Here is a tiny trained network, its code and every weight. The questions are about switching its units off for an input and a target symbol, where a switched-off unit gives its printed mean instead of its output.

import numpy as np


def w(rows, s, z=0):
    codes = np.array(rows[::2]) - 128.0
    scale = np.full(codes.shape[1], s)
    scale[-1] = z or s
    return codes * scale


def f(y):
    return np.maximum(y, 0)


def softmax(a):
    e = np.exp(a - a.max(-1, keepdims=True))
    return e / e.sum(-1, keepdims=True)


def log_softmax(a):
    a = a - a.max(-1, keepdims=True)
    return a - np.log(np.exp(a).sum(-1, keepdims=True))


def net(x, mask):
    ids = ['Φαεζηθλπτ'.index(c) for c in x.split()]
    T = len(ids)
    res = E[ids] + P[:T]
    u = 0
    for l in range(3):
        q, k, v = (res @ M[l].T for M in (Q, K, V))
        z = softmax(np.where(np.tri(T) > 0, q @ k.T / 3**0.5, -1e9)) @ v
        res = res + np.where(mask[u], z, O[l][:, -1]) @ O[l][:, :-1]
        u += 1
        y = f(res @ A[l][:, :-1].T + A[l][:, -1])
        res = res + np.where(mask[u : u + 12], y, B[l][:, -1]) @ B[l][:, :-1]
        u += 12
    return log_softmax(res[-1] @ U[:, :-1].T + U[:, -1])


Q, K, V, O, A, B = {}, {}, {}, {}, {}, {}
E = w([
[105,210,76,19,138,108],'Φ',
[97,145,99,149,101,198],'α',
[120,139,127,162,135,3],'ε',
[170,108,116,181,129,143],'ζ',
[101,65,190,192,85,84],'η',
[91,126,173,48,166,48],'θ',
[73,167,18,141,73,58],'λ',
[100,137,169,67,136,188],'π',
[158,64,149,155,145,162],'τ',
],0.0059)
P = w([
[177,40,49,83,65,143],'0',
[208,146,170,133,39,119],'1',
[156,165,121,172,206,133],'2',
[69,81,81,110,146,108],'3',
[115,209,179,145,2,77],'4',
[58,195,153,199,252,123],'5',
[30,112,97,132,145,106],'6',
],0.0044)
Q[0] = w([
[125,82,3,61,6,110],'L0H0',
[122,140,143,163,158,161],'L0H0',
[29,99,86,146,75,176],'L0H0',
],0.032)
K[0] = w([
[153,111,151,167,58,255],'L0H0',
[130,169,93,125,149,98],'L0H0',
[93,185,93,177,133,206],'L0H0',
],0.033)
V[0] = w([
[116,85,104,95,134,126],'L0H0',
[208,165,126,103,88,107],'L0H0',
[2,131,160,205,195,170],'L0H0',
],0.0051)
O[0] = w([
[186,147,186,145,81,132,151],'L0H0',
[63,155,149,150,127,143,177],'L0H0',
[223,41,2,63,156,86,1],'L0H0',
],0.0032,0.00059)
A[0] = w([
[191,185,170,132,51,135,114],'L0N0',
[136,149,236,126,112,204,29],'L0N1',
[56,203,169,225,128,255,25],'L0N2',
[220,123,145,123,215,179,13],'L0N3',
[124,162,182,192,159,163,35],'L0N4',
[176,120,149,75,216,207,15],'L0N5',
[112,172,206,212,171,183,2],'L0N6',
[175,197,157,110,50,114,98],'L0N7',
[244,200,118,139,183,111,89],'L0N8',
[135,129,136,124,130,134,71],'L0N9',
[171,93,232,178,156,139,49],'L0N10',
[39,8,139,93,74,157,70],'L0N11',
],0.0073,0.0022)
B[0] = w([
[32,94,163,122,37,154,251],'L0N0',
[129,91,90,208,136,132,163],'L0N1',
[142,138,216,220,82,83,246],'L0N2',
[50,76,116,39,146,167,136],'L0N3',
[149,172,210,138,131,171,161],'L0N4',
[16,118,122,150,49,157,136],'L0N5',
[164,187,250,145,134,202,175],'L0N6',
[47,109,169,117,27,113,242],'L0N7',
[118,133,202,157,183,148,173],'L0N8',
[121,135,112,145,128,125,128],'L0N9',
[86,207,117,164,68,146,165],'L0N10',
[224,155,172,97,204,106,218],'L0N11',
],0.011,0.0011)
Q[1] = w([
[166,5,99,52,11,110],'L1H0',
[133,158,178,86,30,158],'L1H0',
[71,125,178,187,125,96],'L1H0',
],0.029)
K[1] = w([
[253,49,128,156,69,202],'L1H0',
[211,169,115,35,73,116],'L1H0',
[157,143,105,147,113,30],'L1H0',
],0.026)
V[1] = w([
[146,77,166,170,153,30],'L1H0',
[112,189,45,171,101,167],'L1H0',
[170,181,161,3,130,147],'L1H0',
],0.013)
O[1] = w([
[225,201,145,86,81,118,251],'L1H0',
[97,1,112,104,108,89,62],'L1H0',
[40,203,147,200,201,126,78],'L1H0',
],0.0093,0.0021)
A[1] = w([
[129,120,119,6,174,190,141],'L1N0',
[106,145,89,14,188,208,113],'L1N1',
[109,156,132,172,163,114,26],'L1N2',
[127,126,19,131,119,128,84],'L1N3',
[65,116,130,113,144,150,108],'L1N4',
[207,87,29,166,198,227,129],'L1N5',
[110,91,156,142,145,84,89],'L1N6',
[113,141,122,181,99,122,80],'L1N7',
[115,74,115,104,112,118,37],'L1N8',
[130,129,136,101,87,132,2],'L1N9',
[171,104,170,77,240,108,94],'L1N10',
[150,75,134,88,215,72,80],'L1N11',
],0.012,0.0031)
B[1] = w([
[99,125,116,206,152,156,197],'L1N0',
[87,102,109,206,151,141,193],'L1N1',
[126,155,103,167,172,121,221],'L1N2',
[116,156,70,129,125,155,170],'L1N3',
[115,119,123,184,155,109,222],'L1N4',
[131,83,128,7,189,173,190],'L1N5',
[122,124,103,151,106,188,180],'L1N6',
[116,135,134,89,166,119,252],'L1N7',
[113,163,119,130,142,142,173],'L1N8',
[168,108,110,120,126,128,179],'L1N9',
[110,199,167,129,172,124,205],'L1N10',
[174,181,128,113,112,119,164],'L1N11',
],0.021,0.0025)
Q[2] = w([
[232,84,115,239,101,101],'L2H0',
[136,110,120,75,14,112],'L2H0',
[201,248,83,107,159,110],'L2H0',
],0.018)
K[2] = w([
[107,183,137,191,31,105],'L2H0',
[197,86,110,78,74,74],'L2H0',
[255,148,240,206,161,126],'L2H0',
],0.016)
V[2] = w([
[113,144,118,189,38,98],'L2H0',
[147,103,202,161,112,255],'L2H0',
[124,151,124,141,88,185],'L2H0',
],0.0082)
O[2] = w([
[217,135,122,251,152,11,3],'L2H0',
[48,169,136,37,217,4,167],'L2H0',
[98,136,138,144,138,56,134],'L2H0',
],0.0041,0.0049)
A[2] = w([
[79,108,184,127,67,154,86],'L2N0',
[152,39,136,64,44,112,192],'L2N1',
[108,33,198,179,94,115,168],'L2N2',
[182,68,124,98,52,60,3],'L2N3',
[209,169,168,105,72,119,103],'L2N4',
[162,218,162,122,100,108,106],'L2N5',
[181,109,117,85,85,124,25],'L2N6',
[100,141,12,127,73,86,76],'L2N7',
[189,110,153,153,204,150,71],'L2N8',
[157,155,165,64,95,144,221],'L2N9',
[158,136,157,100,126,63,126],'L2N10',
[186,82,118,163,45,140,162],'L2N11',
],0.011,0.0037)
B[2] = w([
[109,116,97,38,203,122,181],'L2N0',
[201,130,72,224,206,6,210],'L2N1',
[236,92,109,173,102,186,176],'L2N2',
[62,243,42,72,141,249,170],'L2N3',
[10,60,116,182,52,95,226],'L2N4',
[200,97,182,148,169,237,255],'L2N5',
[97,155,65,128,162,211,165],'L2N6',
[223,73,166,139,117,160,170],'L2N7',
[77,128,118,56,81,75,192],'L2N8',
[117,156,177,118,68,28,244],'L2N9',
[73,62,146,96,145,117,175],'L2N10',
[136,191,132,59,13,145,191],'L2N11',
],0.014,0.0073)
U = w([
[120,68,85,252,145,151,3],'Φ',
[75,22,58,62,168,198,235],'α',
[88,190,79,137,64,133,149],'ε',
[164,115,111,143,163,36,198],'ζ',
[90,64,199,164,82,112,167],'η',
[161,213,182,146,157,184,172],'θ',
[227,89,117,112,93,168,125],'λ',
[7,178,117,211,173,95,19],'π',
[105,174,161,25,116,108,28],'τ',
],0.0035,0.002)

Each question gives the input, a string of symbols that net reads in full, and the target symbol t.
The units are the heads (3 rows each of Q, K, V and O) and the neurons (one row each of A and B). Each row of codes is followed by its name. A weight is (code - 128) times the scale printed after its matrix; where a second scale follows, it is the last column's (O, A, B and U).
mask holds one flag per unit, layer by layer, with each layer's heads first. A switched-off unit (its flag False) gives its mean, the last column of its rows in O or B, instead of its output. The means were averaged over made-up inputs and are rounded, as every weight is.
A unit's drop is (log p(t) with every unit on - log p(t) with that unit switched off) / (log p(t) with every unit on - log p(t) with every unit switched off).
The circuit of an input: a set's keep is (log p(t) with only the set's units on - log p(t) with every unit switched off) / (log p(t) with every unit on - log p(t) with every unit switched off). Starting from the 12 units with the biggest drops (on a tie, the unit counted first), units are removed one at a time, each time the one whose removal leaves the highest keep (on an exact tie, the one counted first), for as long as the keep stays at least 0.8.
circuit, biggest first: the units of the circuit, biggest drop first
unit that matters most: the unit with the biggest drop
top k neurons: the k neurons with the biggest drops, biggest first
k most important neurons of layer l: the k neurons of layer l with the biggest drops, biggest first
input ζ ζ ζ, target τ: unit that matters most : L0N8
input α α α α η ε, target η: top 2 neurons : L2N4, L1N10
input η ε θ ε θ π, target θ: circuit, biggest first : L1H0, L2N5, L0N6
input α ε θ, target θ: circuit, biggest first : L1N10, L2N5, L1H0
input α ε α α ε λ π, target π: top 3 neurons : L1N10, L1N0, L1N1
input θ π α, target θ: circuit, biggest first : L1H0, L2N5, L2N4, L0N11
input Φ α α η η, target Φ: circuit, biggest first : L1H0, L1N4, L2N2, L0N0
input α θ α, target θ: circuit, biggest first : L1H0, L2N4
input α η ζ α Φ, target α: top 4 neurons : L1N5, L2N0, L1N4, L0N7
input τ π τ, target α: top 3 neurons : L0N3, L1N5, L0N2
input ε θ α π ε, target ε: top 4 neurons : L2N3, L2N11, L1N9, L2N4
input θ ε α α, target α: top 2 neurons : L1N5, L1N0
input ζ ε α θ θ α Φ, target Φ: 2 most important neurons of layer 0 : L0N11, L0N2
input η α τ ε α, target η: unit that matters most : L0N11
input τ λ Φ, target π: 2 most important neurons of layer 0 : L0N8, L0N2
input π ε ε, target η: top 3 neurons : L2N4, L0N8, L1N10
input ζ ε θ λ η, target ζ: top 2 neurons : L2N1, L0N0
input Φ ε α ζ, target ζ: top 3 neurons : L2N1, L1N5, L2N9
input ε α α π α α α, target α: 3 most important neurons of layer 1 : L1N0, L1N5, L1N1
input ζ α τ α θ, target ζ: unit that matters most : L2N1
input ε ζ π, target η: top 2 neurons : L0N2, L2N4
input θ ε ε Φ, target Φ: top 2 neurons : L1N1, L0N2
input ζ ζ α θ α, target ζ: top 2 neurons : L2N1, L1N5
input α ε α α π, target α: 3 most important neurons of layer 0 : L0N7, L0N0, L0N2
input λ λ θ α ζ τ, target θ: 2 most important neurons of layer 1 : L1N2, L1N5
input λ ζ α α α, target λ: top 3 neurons : L2N2, L1N10, L1N0
input π τ ζ τ α ζ, target τ: unit that matters most : L0H0
input θ ζ ε π, target π: 2 most important neurons of layer 1 : L1N1, L1N0
